Below are the code and all the weights of a small trained network. Each question names an input and a class and asks about switching units off, where a switched-off unit gives its printed mean instead of its output.

import numpy as np


def w(rows, s, z=0):
    codes = np.array(rows[::2]) - 128.0
    scale = np.full(codes.shape[1], s)
    scale[-1] = z or s
    return codes * scale


def f(y):
    return np.maximum(y, 0)


def log_softmax(a):
    a = a - a.max(-1, keepdims=True)
    return a - np.log(np.exp(a).sum(-1, keepdims=True))


def net(x, mask):
    res = np.array(x, float).reshape(1, 3) / 4 @ E
    y = f(res @ A[0][:, :-1].T + A[0][:, -1])
    res = res + np.where(mask, y, B[0][:, -1]) @ B[0][:, :-1]
    return log_softmax(res[-1] @ U[:, :-1].T + U[:, -1])


A, B = {}, {}
E = w([
[92,112,40,113,86,146,64],'x0',
[83,100,158,228,163,91,31],'x1',
[83,86,90,168,90,5,175],'x2',
],0.011)
A[0] = w([
[149,82,39,128,95,57,157,105],'neuron 0',
[100,123,1,107,92,157,85,67],'neuron 1',
[61,128,140,197,166,130,91,48],'neuron 2',
[162,161,151,94,109,112,200,111],'neuron 3',
[148,119,78,65,92,128,171,22],'neuron 4',
[166,151,90,84,74,175,186,30],'neuron 5',
[114,143,214,186,188,93,94,44],'neuron 6',
[137,122,164,59,190,212,54,69],'neuron 7',
[66,87,59,144,103,113,165,108],'neuron 8',
[119,107,167,177,117,73,214,128],'neuron 9',
[122,106,98,141,58,80,176,3],'neuron 10',
[69,148,91,64,89,84,68,114],'neuron 11',
[88,108,126,144,145,70,163,114],'neuron 12',
[189,138,143,119,144,113,201,138],'neuron 13',
],0.0091,0.0022)
B[0] = w([
[165,116,153,126,109,148,55,250],'neuron 0',
[82,244,199,159,210,193,254,253],'neuron 1',
[60,136,84,76,111,85,82,223],'neuron 2',
[54,204,109,127,136,87,147,211],'neuron 3',
[77,115,96,107,137,79,86,217],'neuron 4',
[124,174,103,156,101,85,67,231],'neuron 5',
[61,211,79,152,150,150,140,230],'neuron 6',
[189,139,138,161,69,98,45,251],'neuron 7',
[167,161,161,154,125,111,56,227],'neuron 8',
[202,176,155,156,131,133,115,227],'neuron 9',
[149,139,114,142,71,155,99,215],'neuron 10',
[137,150,146,144,176,166,149,215],'neuron 11',
[165,114,142,154,103,145,131,204],'neuron 12',
[96,182,117,150,166,111,148,206],'neuron 13',
],0.0093,0.0079)
U = w([
[38,132,10,133,106,92,90,89],'0',
[233,119,185,161,86,148,65,68],'1',
[104,151,209,166,174,163,170,175],'2',
[135,110,136,135,128,126,118,253],'3',
[98,67,104,104,104,143,164,70],'4',
],0.013,0.0051)

Each question gives the input, the list of numbers given to net, and the class t.
The units are the neurons (one row each of A and B). Each row of codes is followed by its name. A weight is (code - 128) times the scale printed after its matrix; where a second scale follows, it is the last column's (A, B and U).
mask holds one flag per neuron, in row order. A switched-off neuron (its flag False) gives its mean, the last column of its row in B, instead of its output. The means were averaged over made-up inputs and are rounded, as every weight is.
A unit's drop is (log p(t) with every unit on - log p(t) with that unit switched off) / (log p(t) with every unit on - log p(t) with every unit switched off).
The circuit of an input: a set's keep is (log p(t) with only the set's units on - log p(t) with every unit switched off) / (log p(t) with every unit on - log p(t) with every unit switched off). Starting from the 12 units with the biggest drops (on a tie, the unit counted first), units are removed one at a time, each time the one whose removal leaves the highest keep (on an exact tie, the one counted first), for as long as the keep stays at least 0.8.
units of the circuit, in order: the units of the circuit, biggest drop first
unit that matters most: the unit with the biggest drop
top k neurons: the k neurons with the biggest drops, biggest first
drop when u is switched off: that unit's drop, to one decimal
input [8,-7,-7], class 2: top 3 neurons -> (neuron 1; neuron 2; neuron 0)
input [-3,7,-7], class 0: units of the circuit, in order -> (neuron 6; neuron 2)
input [-4,5,-1], class 0: units of the circuit, in order -> (neuron 1; neuron 6)
input [-3,-4,2], class 0: top 3 neurons -> (neuron 1; neuron 3; neuron 11)
input [-3,6,1], class 0: unit that matters most -> neuron 1
input [5,-4,2], class 2: top 2 neurons -> (neuron 1; neuron 2)
input [-4,-7,6], class 0: top 3 neurons -> (neuron 3; neuron 4; neuron 13)
input [1,-5,-5], class 0: top 2 neurons -> (neuron 9; neuron 0)
input [-5,-6,1], class 0: units of the circuit, in order -> (neuron 1; neuron 3)
input [4,-1,3], class 2: top 2 neurons -> (neuron 1; neuron 7)
input [2,-6,7], class 1: top 2 neurons -> (neuron 0; neuron 8)
input [8,-7,-2], class 2: top 3 neurons -> (neuron 1; neuron 2; neuron 11)
input [8,5,-3], class 2: drop when neuron 1 is switched off -> 0.8
input [-5,-8,-1], class 0: drop when neuron 1 is switched off -> 0.1
input [5,3,-2], class 2: unit that matters most -> neuron 1
input [2,3,4], class 1: drop when neuron 0 is switched off -> 0.1
